Below is a small trained network, with its code and all its weights. Each question gives an input and a class and asks what happens when units are switched off, that is, made to give their printed mean instead of their output.

import numpy as np


def w(rows, s, z=0):
    codes = np.array(rows[::2]) - 128.0
    scale = np.full(codes.shape[1], s)
    scale[-1] = z or s
    return codes * scale


def f(y):
    return np.maximum(y, 0)


def log_softmax(a):
    a = a - a.max(-1, keepdims=True)
    return a - np.log(np.exp(a).sum(-1, keepdims=True))


def net(x, mask):
    res = np.array(x, float).reshape(1, 5) / 4 @ E
    y = f(res @ A[0][:, :-1].T + A[0][:, -1])
    res = res + np.where(mask, y, B[0][:, -1]) @ B[0][:, :-1]
    return log_softmax(res[-1] @ U[:, :-1].T + U[:, -1])


A, B = {}, {}
E = w([
[2,125,106,112,120,117,80,208],'x0',
[114,124,69,55,95,110,219,35],'x1',
[203,80,11,196,2,192,70,105],'x2',
[36,101,95,4,72,85,110,213],'x3',
[113,118,168,161,52,59,135,221],'x4',
],0.0084)
A[0] = w([
[150,147,70,99,47,161,111,72,226],'N0',
[95,91,186,101,134,131,206,137,133],'N1',
[115,154,108,86,116,65,218,95,186],'N2',
[95,168,194,54,137,50,197,126,162],'N3',
[159,119,139,67,180,108,165,100,186],'N4',
[215,121,152,158,201,182,169,25,175],'N5',
[168,95,89,187,89,179,123,65,254],'N6',
[103,168,220,136,151,122,93,165,164],'N7',
[142,73,46,145,7,98,113,161,197],'N8',
[42,92,25,66,35,167,75,137,156],'N9',
[112,162,254,106,177,72,121,143,149],'N10',
[53,115,129,52,166,96,127,131,226],'N11',
[120,127,124,149,109,126,68,162,239],'N12',
[187,40,78,162,25,99,65,136,158],'N13',
[124,116,244,168,217,138,81,162,185],'N14',
[146,102,170,144,133,184,93,140,198],'N15',
[82,166,173,138,182,117,173,197,198],'N16',
[166,143,129,155,163,187,173,50,159],'N17',
[107,135,206,166,178,106,117,187,134],'N18',
],0.0088,0.0037)
B[0] = w([
[114,169,127,144,86,192,80,183,216],'N0',
[115,61,127,131,112,137,135,77,179],'N1',
[103,117,124,148,132,206,210,104,201],'N2',
[93,50,123,105,131,136,169,72,228],'N3',
[108,158,144,156,115,132,157,61,181],'N4',
[155,191,83,194,177,165,95,112,233],'N5',
[150,191,168,163,121,186,95,152,227],'N6',
[165,48,179,58,198,63,120,150,192],'N7',
[57,143,147,153,75,168,187,240,241],'N8',
[59,108,23,55,126,157,112,178,254],'N9',
[136,39,165,142,177,75,112,91,217],'N10',
[137,77,1,87,163,120,164,64,225],'N11',
[143,118,140,96,114,110,114,204,184],'N12',
[73,160,144,166,82,142,150,180,231],'N13',
[169,128,206,126,193,47,30,122,209],'N14',
[118,153,137,124,117,118,76,148,168],'N15',
[150,53,143,103,159,68,121,90,208],'N16',
[135,201,95,234,157,159,119,93,200],'N17',
[189,50,152,120,160,57,100,151,195],'N18',
],0.0079,0.013)
U = w([
[129,71,128,108,162,120,188,2,94],'0',
[103,96,21,47,133,152,118,164,96],'1',
[185,78,179,91,197,61,73,150,97],'2',
[172,201,112,184,193,177,97,83,249],'3',
[109,137,163,147,8,170,129,226,143],'4',
],0.0088,0.0011)

Each question gives the input, the list of numbers given to net, and the class t.
The units are the neurons (one row each of A and B). Each row of codes is followed by its name. A weight is (code - 128) times the scale printed after its matrix; where a second scale follows, it is the last column's (A, B and U).
mask holds one flag per neuron, in row order. A switched-off neuron (its flag False) gives its mean, the last column of its row in B, instead of its output. The means were averaged over made-up inputs and are rounded, as every weight is.
A unit's drop is (log p(t) with every unit on - log p(t) with that unit switched off) / (log p(t) with every unit on - log p(t) with every unit switched off).
The circuit of an input: a set's keep is (log p(t) with only the set's units on - log p(t) with every unit switched off) / (log p(t) with every unit on - log p(t) with every unit switched off). Starting from the 12 units with the biggest drops (on a tie, the unit counted first), units are removed one at a time, each time the one whose removal leaves the highest keep (on an exact tie, the one counted first), for as long as the keep stays at least 0.8.
circuit, biggest first: the units of the circuit, biggest drop first
most important unit: the unit with the biggest drop
k most important neurons: the k neurons with the biggest drops, biggest first
drop of u: that unit's drop, to one decimal
input [4,-5,-2,-8,-4], class 2: circuit, biggest first -> N14
input [1,-4,2,-4,4], class 2: circuit, biggest first -> N14; N0
input [2,-7,4,-2,-4], class 4: circuit, biggest first -> N11; N12
input [-3,-7,4,-4,3], class 4: 4 most important neurons -> N13; N11; N12; N10
input [3,-5,-8,8,-5], class 2: 3 most important neurons -> N14; N7; N18
input [-3,-2,2,3,-4], class 3: 4 most important neurons -> N8; N9; N13; N12
input [-6,-3,-8,-7,-3], class 2: 4 most important neurons -> N14; N10; N7; N18
input [-4,2,8,-2,-1], class 4: 2 most important neurons -> N8; N13
input [-8,5,-4,1,-4], class 3: 2 most important neurons -> N5; N17
input [4,-2,-8,2,-8], class 0: 2 most important neurons -> N11; N3
input [-1,0,5,8,4], class 4: drop of N8 -> 0.2
input [-6,4,-3,-1,-4], class 3: drop of N5 -> 0.1
input [-1,5,-2,0,-8], class 3: drop of N5 -> 0.1
input [0,7,-4,8,-4], class 0: most important unit -> N3
input [3,0,7,7,3], class 4: drop of N8 -> 0.2
